Here is a tiny trained network, its code and every weight. The questions are about switching its units off for an input and a target symbol, where a switched-off unit gives its printed mean instead of its output.

import numpy as np


def w(rows, s, z=0):
    codes = np.array(rows[::2]) - 128.0
    scale = np.full(codes.shape[1], s)
    scale[-1] = z or s
    return codes * scale


def norm(h):
    return h / np.sqrt((h * h).mean(-1, keepdims=True) + 1e-5)


def f(y):
    return np.maximum(y, 0)


def softmax(a):
    e = np.exp(a - a.max(-1, keepdims=True))
    return e / e.sum(-1, keepdims=True)


def log_softmax(a):
    a = a - a.max(-1, keepdims=True)
    return a - np.log(np.exp(a).sum(-1, keepdims=True))


def net(x, mask):
    ids = ['αζθξπσφω'.index(c) for c in x.split()]
    T = len(ids)
    res = E[ids] + P[:T]
    u = 0
    for l in range(2):
        r = norm(res)
        for j in range(2):
            rows = slice(2 * j, 2 * j + 2)
            q, k, v = (r @ M[l][rows].T for M in (Q, K, V))
            z = softmax(np.where(np.tri(T) > 0, q @ k.T / 2**0.5, -1e9)) @ v
            o = O[l][rows]
            res = res + np.where(mask[u + j], z, o[:, -1]) @ o[:, :-1]
        u += 2
        y = f(norm(res) @ A[l][:, :-1].T + A[l][:, -1])
        res = res + np.where(mask[u : u + 4], y, B[l][:, -1]) @ B[l][:, :-1]
        u += 4
    return log_softmax(norm(res)[-1] @ U[:, :-1].T + U[:, -1])


Q, K, V, O, A, B = {}, {}, {}, {}, {}, {}
E = w([
[174,167,111],'α',
[129,226,153],'ζ',
[162,195,136],'θ',
[248,80,129],'ξ',
[147,38,96],'π',
[66,122,81],'σ',
[117,152,191],'φ',
[148,106,137],'ω',
],0.015)
P = w([
[123,109,34],'0',
[175,160,238],'1',
[167,159,212],'2',
[186,137,215],'3',
[199,138,212],'4',
[214,131,209],'5',
[192,115,207],'6',
[204,108,191],'7',
[192,71,164],'8',
[162,241,254],'9',
],0.0055)
Q[0] = w([
[148,57,85],'0.h0',
[105,2,66],'0.h0',
[39,209,50],'0.h1',
[23,28,106],'0.h1',
],0.0086)
K[0] = w([
[33,175,52],'0.h0',
[12,35,62],'0.h0',
[61,76,26],'0.h1',
[254,62,95],'0.h1',
],0.0076)
V[0] = w([
[51,126,180],'0.h0',
[2,164,49],'0.h0',
[138,160,76],'0.h1',
[98,72,69],'0.h1',
],0.0076)
O[0] = w([
[83,143,149,76],'0.h0',
[2,203,80,2],'0.h0',
[126,136,124,121],'0.h1',
[166,175,45,18],'0.h1',
],0.009,0.0042)
A[0] = w([
[121,201,212,105],'0.n0',
[37,89,74,195],'0.n1',
[150,255,88,3],'0.n2',
[103,119,167,38],'0.n3',
],0.012,0.0056)
B[0] = w([
[173,37,82,248],'0.n0',
[10,111,177,251],'0.n1',
[165,143,201,158],'0.n2',
[159,146,122,133],'0.n3',
],0.013,0.0032)
Q[1] = w([
[106,122,100],'1.h0',
[238,7,233],'1.h0',
[251,79,184],'1.h1',
[90,137,139],'1.h1',
],0.016)
K[1] = w([
[166,50,117],'1.h0',
[32,246,3],'1.h0',
[126,117,19],'1.h1',
[108,182,190],'1.h1',
],0.013)
V[1] = w([
[161,197,34],'1.h0',
[187,249,206],'1.h0',
[153,115,70],'1.h1',
[101,87,108],'1.h1',
],0.018)
O[1] = w([
[68,126,3,1],'1.h0',
[87,9,111,74],'1.h0',
[137,178,56,211],'1.h1',
[99,188,168,151],'1.h1',
],0.015,0.0044)
A[1] = w([
[121,215,92,104],'1.n0',
[183,112,164,118],'1.n1',
[1,33,137,254],'1.n2',
[144,168,177,20],'1.n3',
],0.013,0.0097)
B[1] = w([
[76,187,126,151],'1.n0',
[177,127,64,173],'1.n1',
[7,201,149,245],'1.n2',
[151,98,114,134],'1.n3',
],0.015,0.012)
U = w([
[83,91,95,221],'α',
[116,78,249,39],'ζ',
[88,65,167,254],'θ',
[157,65,94,140],'ξ',
[81,240,166,111],'π',
[106,143,162,62],'σ',
[116,151,235,96],'φ',
[101,174,55,112],'ω',
],0.014,0.0031)

Each question gives the input, a string of symbols that net reads in full, and the target symbol t.
The units are the heads (2 rows each of Q, K, V and O) and the neurons (one row each of A and B). Each row of codes is followed by its name. A weight is (code - 128) times the scale printed after its matrix; where a second scale follows, it is the last column's (O, A, B and U).
mask holds one flag per unit, layer by layer, with each layer's heads first. A switched-off unit (its flag False) gives its mean, the last column of its rows in O or B, instead of its output. The means were averaged over made-up inputs and are rounded, as every weight is.
A unit's drop is (log p(t) with every unit on - log p(t) with that unit switched off) / (log p(t) with every unit on - log p(t) with every unit switched off).
The circuit of an input: a set's keep is (log p(t) with only the set's units on - log p(t) with every unit switched off) / (log p(t) with every unit on - log p(t) with every unit switched off). Starting from all 12 units, units are removed one at a time, each time the one whose removal leaves the highest keep (on an exact tie, the one counted first), for as long as the keep stays at least 0.8.
units of the circuit, in order: the units of the circuit, biggest drop first
k most important neurons: the k neurons with the biggest drops, biggest first
k most important neurons of layer l: the k neurons of layer l with the biggest drops, biggest first
which heads matter: for each layer, one digit per head in row order, 1 if its drop is at least 0.15 and else 0, layers parted by /
drop of u: that unit's drop, to one decimal
input ω ω θ φ, target ω: units of the circuit, in order : (0.h1, 1.h0, 0.n1, 0.n0)
input θ π ω ω α α α ω ω, target θ: which heads matter : 10 / 10
input ξ θ ω, target ξ: which heads matter : 00 / 00
input ζ ξ φ ω, target ζ: most important neuron : (0.n2)
input ζ θ ω α α, target ζ: units of the circuit, in order : (0.n2, 1.h0, 0.n0)
input ω ξ ζ ω, target ω: units of the circuit, in order : (0.h1, 1.h0, 0.n1, 1.n2)
input ξ φ θ ω ω ξ φ α, target ξ: 2 most important neurons : (1.n2, 0.n1)
input α ω θ, target α: units of the circuit, in order : (1.h0, 0.n0)
input ω π ζ ζ π ω π ξ φ π, target ω: 2 most important neurons : (0.n1, 1.n2)
input π σ π, target π: units of the circuit, in order : (1.h0, 0.h0)
input ζ ω θ ζ ω ω θ φ π ξ, target ζ: units of the circuit, in order : (0.n2, 1.h0, 0.h0, 0.n0)
input ω ω ω α θ ω α ζ π π, target ω: units of the circuit, in order : (0.h1, 1.h0, 0.n1)
input π θ θ ξ, target π: units of the circuit, in order : (1.h0, 0.h1)
input θ φ φ φ, target θ: units of the circuit, in order : (1.h0, 0.n1)
input π π π, target π: units of the circuit, in order : (0.h1)
input ω π ξ ξ θ ξ ξ ζ, target ω: 3 most important neurons : (0.n1, 0.n0, 1.n2)
input ξ θ π ζ, target ξ: 2 most important neurons : (1.n2, 0.n0)
input ξ π α ω φ α ξ ω θ, target ξ: 2 most important neurons : (1.n2, 0.n1)
input θ ξ φ ξ ξ, target θ: 2 most important neurons of layer 0 : (0.n2, 0.n1)
input θ ζ ξ ω, target θ: drop of 1.n1 : 0.0
